Read these off the grid that follows. Counting starts at 0.
1) Which number is the entry in the top-right corner?
2) Which number is the entry in the bottom-left corner?
3) Which number is the entry in row 1 and column 1?
4) Which number is the entry in row 2 and column 0?
5) Which number is the entry in row 0 and column 1?
6) Which number is the top entry of the column that holds the smallest entry?
7) Which number is the entry directly above 42?
8) Which number is the entry in row 1 and column 0?
[[-31   3  -9   1   8 -18]
 [-28  13   1 -21  -3  26]
 [-11 -55  -6  31  24 -27]
 [ -2  15  -8  -1   0  42]
 [ -9  13  23  -5   3   3]
 [  8  44 -41   9   8 -45]
 [-12 -31 -62 -54  -4  37]
 [ 13   2   6 -14  30  -2]
 [ 24   5 -13  21 -17  -4]
 [ 10 -14   6  -7  13   1]
 [  7  10 -14  15 -10   4]
 [ 12  -8 -16   8 -11  -2]
 [  6  11   9  -6  -7   2]
 [  3 -14  27  -1 -39 -56]]
1) -18
2) 3
3) 13
4) -11
5) 3
6) -9
7) -27
8) -28

M =
[[24, 50, 77, 67, 21, 69, 69, 31, 59, 74, 51],
 [63, 33, 77, 69, 44, 52, 34, 47, 78, 74, 14],
 [24, 69, 71, 30, 67, 70, 40, 61, 56, 73, 86],
 [55, 33, 39, 23, 67, 66, 24, 61, 66, 35, 61],
 [46, 35, 42, 22, 20, 53, 81, 73, 62, 34, 61],
 [63, 80, 40, 64, 28, 47, 76, 25, 36, 63, 31],
 [51, 64, 39, 67, 27, 73, 47, 73, 57, 34, 24],
 [59, 82, 40, 69, 20, 56, 77, 53, 51, 71, 43],
 [55, 51, 48, 65, 66, 47, 23, 67, 79, 69, 86],
 [54, 80, 55, 56, 35, 73, 50, 66, 79, 38, 25],
 [55, 82, 49, 23, 65, 62, 24, 25, 57, 56, 53],
 [59, 59, 74, 22, 67, 55, 23, 42, 77, 46, 14],
 [45, 52, 66, 25, 55, 57, 81, 46, 36, 72, 76]]
What is the top-left entry?
A: 24
The 2nd entry, reading row by row is 50
The third entry on the diagonal from the top-right corner: 56
The bottom-left entry is 45
What is the entry just left of the centre entry?
A: 27
What is the 3rd entry in reading order?
A: 77
The largest entry in the last row: 81
The top-right entry is 51
The entry directly above the centre entry is 47
What is the last entry, reading row by row?
A: 76
What is the 5th entry, reading row by row?
A: 21
The entry just right of the centre entry -> 47
The 3rd entry on the main diagonal is 71
The entry directly below the centre entry -> 56
The entry just right of 27: 73
What is the second entry on the main diagonal?
A: 33
What is the second-last entry, reading row by row?
A: 72
The fourth-last entry, reading row by row: 46
What is the fourth entry in reading order?
A: 67
What is the second entry on the diagonal from the top-right corner?
A: 74

Questions about the matrix below. Rows and columns are numbered from 0.
1) Which number is the entry in the top-right corner?
2) Which number is the entry just left of -0.09?
3) Which number is the bottom-right entry?
4) Which number is the entry in row 1 and column 2?
5) Which number is the entry in row 0 and column 2?
6) Which number is the entry just right of -0.06?
7) Which number is the entry in row 0 and column 1?
8) Which number is the entry in row 1 and column 0?
0.03	0.05	0.03	0.20	0.02	0.15	0.08	0.09	0.02	0.09
0.13	0.07	-0.01	-0.02	0.16	0.12	0.04	-0.01	0.19	0.01
0.08	0.11	-0.04	-0.08	0.05	-0.09	-0.04	-0.05	0.08	0.01
0.00	0.10	-0.02	0.01	0.19	-0.04	-0.06	-0.02	0.09	0.10
0.01	0.13	0.07	0.07	0.03	0.07	0.08	0.06	0.06	0.12
0.14	0.02	0.27	0.10	0.11	0.13	-0.20	0.10	0.08	0.05
0.04	0.00	0.07	0.20	0.06	0.00	0.01	0.09	0.09	0.17
0.22	0.10	0.17	0.16	0.03	0.13	0.16	0.13	0.06	0.03
0.22	0.17	0.20	0.07	0.14	0.16	0.13	0.19	0.11	0.12
1) 0.09
2) 0.05
3) 0.12
4) -0.01
5) 0.03
6) -0.02
7) 0.05
8) 0.13

arr =
array([[ 26,  25, -18, -13,   7,   2,  -3, -14, -23],
       [-21, -13,  13,  10,  -4,   8,   1,  24,   6],
       [ 19,   9,  -3, -13,   7, -13,  21,  37,  37],
       [ 19,  18,   6,  15,  12,  16,   5, -23,  -8],
       [-13, -13,  17,  44, -13,   8,   6,   7,   6],
       [  9,  -5,   6,  32, -16, -13,  20,  17,  14],
       [ 24,  21,   6,  10,  21,   8,  10,  -6,   6],
       [ 21,  22, -10, -20,  11,   8,  -1,  -3,  -9],
       [-23, -12,  20,  10,   0,  14,   0,  20,   6],
       [ 33,  25,   6,  10,  18,   8,  15, -10,   6],
       [ 40,  34,  -9, -31,  31,   5,   7,   1,  10],
       [-21, -13,  20,   9,   6,  10,   5,  39,  22],
       [  1,   9,  16,  26,   7,  27,  -7, -25, -25]])
Rows and columns are numbered from 0.
The entry in row 0 and column 1 -> 25
The entry at row 1, column 0 -> -21
Which number is the entry directly above the smallest entry?
A: 10
Which number is the entry just left of -7?
A: 27
The entry in row 2 and column 1: 9
The entry in row 0 and column 0 is 26
The entry at the centre: 21
Which number is the entry just right of -16?
A: -13
The bottom-right entry: -25
The entry directly above -16 is -13
Which number is the entry in the bottom-left corner?
A: 1
Which number is the entry at row 2, column 2?
A: -3
The top entry of the column that holds the largest entry: -13
Which number is the entry at row 2, column 0?
A: 19
Which number is the entry in the top-right corner?
A: -23
The entry directly above 33 is -23
Which number is the entry just left of the largest entry?
A: 17
The entry in row 0 and column 2: -18
The entry just left of the smallest entry: -9
Which number is the entry directly above the largest entry?
A: 15
Which number is the entry in row 1 and column 2?
A: 13
